X =
[[63 21 67 42 39 74 43 22 78]
 [49 65 60 76 44 17 56 69 45]
 [43 73 35 54 64 43 58 72 30]
 [44 71 37 57 61 42 57 70 31]
 [65 21 76 51 33 65 43 24 83]
 [60 34 83 79 21 25 45 41 72]]
Rows and columns are counted from 1.
(1, 1) -> 63
(4, 4) -> 57
(5, 9) -> 83
(4, 8) -> 70
(1, 9) -> 78
(6, 5) -> 21
(5, 8) -> 24
(4, 5) -> 61
(2, 6) -> 17
(6, 1) -> 60
(3, 8) -> 72
(3, 9) -> 30
(5, 2) -> 21
(2, 5) -> 44
(4, 7) -> 57
(2, 7) -> 56
(5, 1) -> 65
(1, 3) -> 67

data =
-403   -98  -310   -85    57   285   263  -606    81  -162   254    67  -256
  36   133  -227  -333   -91  -149  -225   517   -54    -9   316  -318  -195
  -7  -412  -251  -483   -32  -318  -316   376    93    93   149  -322  -443
 228   634   143    67  -443   518   -47  -384    17  -239   348  -192    11
-237    54  -290  -102    40  -191   -84   -55  -160  -135  -171  -137   -30
-268  -124   -90   -39   -79  -254  -183   -60  -189  -230  -402  -149   190
 -52  -160   249   -60  -231   108  -120  -427  -125  -214  -350   -39   361
-172  -310  -107  -291  -105  -215  -207   238   -93  -123  -111  -255   -40
 146   143  -452  -300  -117  -293  -116   192  -126    79   257   -80  -371
-149  -177   194   304  -325  -234  -137  -353  -356  -211  -718    18   353
-254   156  -252   136   -43  -105  -216  -128  -181  -260  -464  -239   217
-127   333  -250   -53   -55   208    95    33   -62  -238   289  -225   -31
-150    -7  -145   -53   -60    80    39  -166   -35  -152   -54   -93   -63
-443  -282  -395  -194   122    15    95    -1    35  -186   227   -99  -300
-263   -82  -218  -112   117     8    96  -312   -70  -168     1    19  -383
Rows and columns are counted from 1.
(1, 1): -403
(5, 10): -135
(7, 10): -214
(6, 7): -183
(6, 5): -79
(14, 4): -194
(1, 3): -310
(4, 3): 143
(6, 13): 190
(15, 4): -112
(10, 4): 304
(5, 4): -102
(12, 8): 33
(3, 5): -32
(3, 10): 93
(8, 2): -310
(8, 6): -215
(12, 5): -55
(8, 10): -123
(15, 8): -312
(3, 3): -251
(11, 6): -105
(13, 12): -93
(3, 12): -322
(4, 1): 228
(3, 2): -412
(13, 3): -145
(11, 12): -239
(15, 13): -383
(14, 6): 15
(11, 3): -252
(9, 9): -126
(9, 7): -116
(2, 13): -195
(2, 1): 36
(8, 3): -107

m =
[[ -6  -3  -2  24  32 -12  14  27  20  12  -6]
 [  4  -3   3 -12 -10  -4  -4   8 -10  -5   6]
 [  2   0  -2   2   1   0   0   1  -5   1   1]
 [  1   1  -1   0   0  -3   0   0  -4   1   1]
 [  3  -2  -1  -9  -6   0  -4   3  -5  -3   1]
 [ 12   5  -3   8   9  -2  -2   3 -16  -3  -2]
 [  9   1  -2  -2 -11   1 -11  -6   2   2   5]
 [ 13  -5   9 -37 -23  -7 -11  25 -27 -13  11]
 [ 14   1  -3  -4 -19   5 -17  -8   2   5   9]
 [-26  -4   5   3  39  -7  35  21  -9 -15 -20]
 [  5  -2   7 -19 -13  -4  -8  14 -15  -7   6]
 [  4  -1   3 -24 -27   9 -10 -19 -15 -10   5]
 [ 19   3  -4  -4 -26   4 -23 -12   5   8  14]
 [  2   0   1   3   0  -2   0   1  -4   0  -1]]
Rows and columns are counted from 1.
row 1 col 1 = -6
row 14 col 10 = 0
row 7 col 6 = 1
row 8 col 11 = 11
row 10 col 8 = 21
row 8 col 8 = 25
row 1 col 9 = 20
row 9 col 8 = -8
row 10 col 3 = 5
row 14 col 9 = -4
row 11 col 7 = -8
row 10 col 9 = -9
row 10 col 4 = 3
row 13 col 7 = -23
row 4 col 11 = 1
row 9 col 7 = -17
row 13 col 1 = 19
row 9 col 11 = 9
row 8 col 3 = 9
row 2 col 10 = -5
row 3 col 1 = 2
row 6 col 3 = -3
row 1 col 8 = 27
row 6 col 11 = -2
row 11 col 5 = -13
row 1 col 4 = 24
row 9 col 4 = -4
row 9 col 10 = 5
row 9 col 5 = -19
row 1 col 10 = 12
row 5 col 8 = 3
row 1 col 2 = -3
row 9 col 9 = 2
row 2 col 9 = -10
row 10 col 7 = 35

W =
[[-17   9 -27  23   3  11]
 [  3  -9   6   5 -41   0]
 [ 15 -30 -11 -12 -27   8]
 [-17  17 -26  27  -6  10]
 [ 13   8  13  17  18  13]]
Rows and columns are counted from 1.
(1, 1): -17
(3, 3): -11
(4, 5): -6
(5, 6): 13
(2, 3): 6
(2, 4): 5
(4, 2): 17
(1, 3): -27
(4, 6): 10
(3, 4): -12
(2, 1): 3

M = [[51, 61, 52, 55, 64, 50, 56, 52, 77, 65, 45, 55, 58, 58, 74], [59, 60, 55, 54, 57, 51, 56, 57, 56, 58, 50, 59, 58, 57, 71], [54, 61, 52, 54, 62, 49, 56, 54, 59, 64, 44, 57, 59, 58, 48], [61, 53, 62, 57, 51, 60, 57, 60, 53, 50, 64, 58, 56, 55, 66], [57, 53, 59, 58, 53, 62, 57, 57, 55, 52, 64, 55, 55, 55, 51], [57, 56, 57, 57, 55, 57, 56, 57, 56, 55, 58, 56, 56, 56, 43], [41, 80, 38, 48, 89, 24, 56, 41, 72, 94, 0, 58, 65, 65, 52], [51, 73, 44, 49, 75, 32, 56, 48, 65, 80, 18, 60, 64, 62, 46], [61, 50, 62, 58, 47, 65, 56, 61, 52, 46, 72, 57, 75, 54, 59], [60, 61, 54, 53, 58, 49, 57, 57, 56, 59, 47, 60, 59, 58, 56]]
Indices start at 1.
(1, 1) => 51
(10, 13) => 59
(2, 6) => 51
(3, 2) => 61
(4, 1) => 61
(4, 14) => 55
(10, 15) => 56
(8, 9) => 65
(3, 14) => 58
(7, 6) => 24
(9, 10) => 46
(3, 10) => 64
(2, 8) => 57
(8, 15) => 46
(3, 9) => 59
(1, 13) => 58
(7, 1) => 41
(2, 1) => 59
(2, 12) => 59
(3, 15) => 48
(9, 8) => 61
(8, 3) => 44
(2, 2) => 60
(6, 8) => 57
(4, 3) => 62
(4, 4) => 57
(2, 14) => 57
(7, 7) => 56
(5, 12) => 55
(1, 2) => 61
(5, 2) => 53
(1, 15) => 74
(6, 4) => 57
(10, 4) => 53
(1, 3) => 52
(6, 6) => 57
(2, 11) => 50
(8, 2) => 73
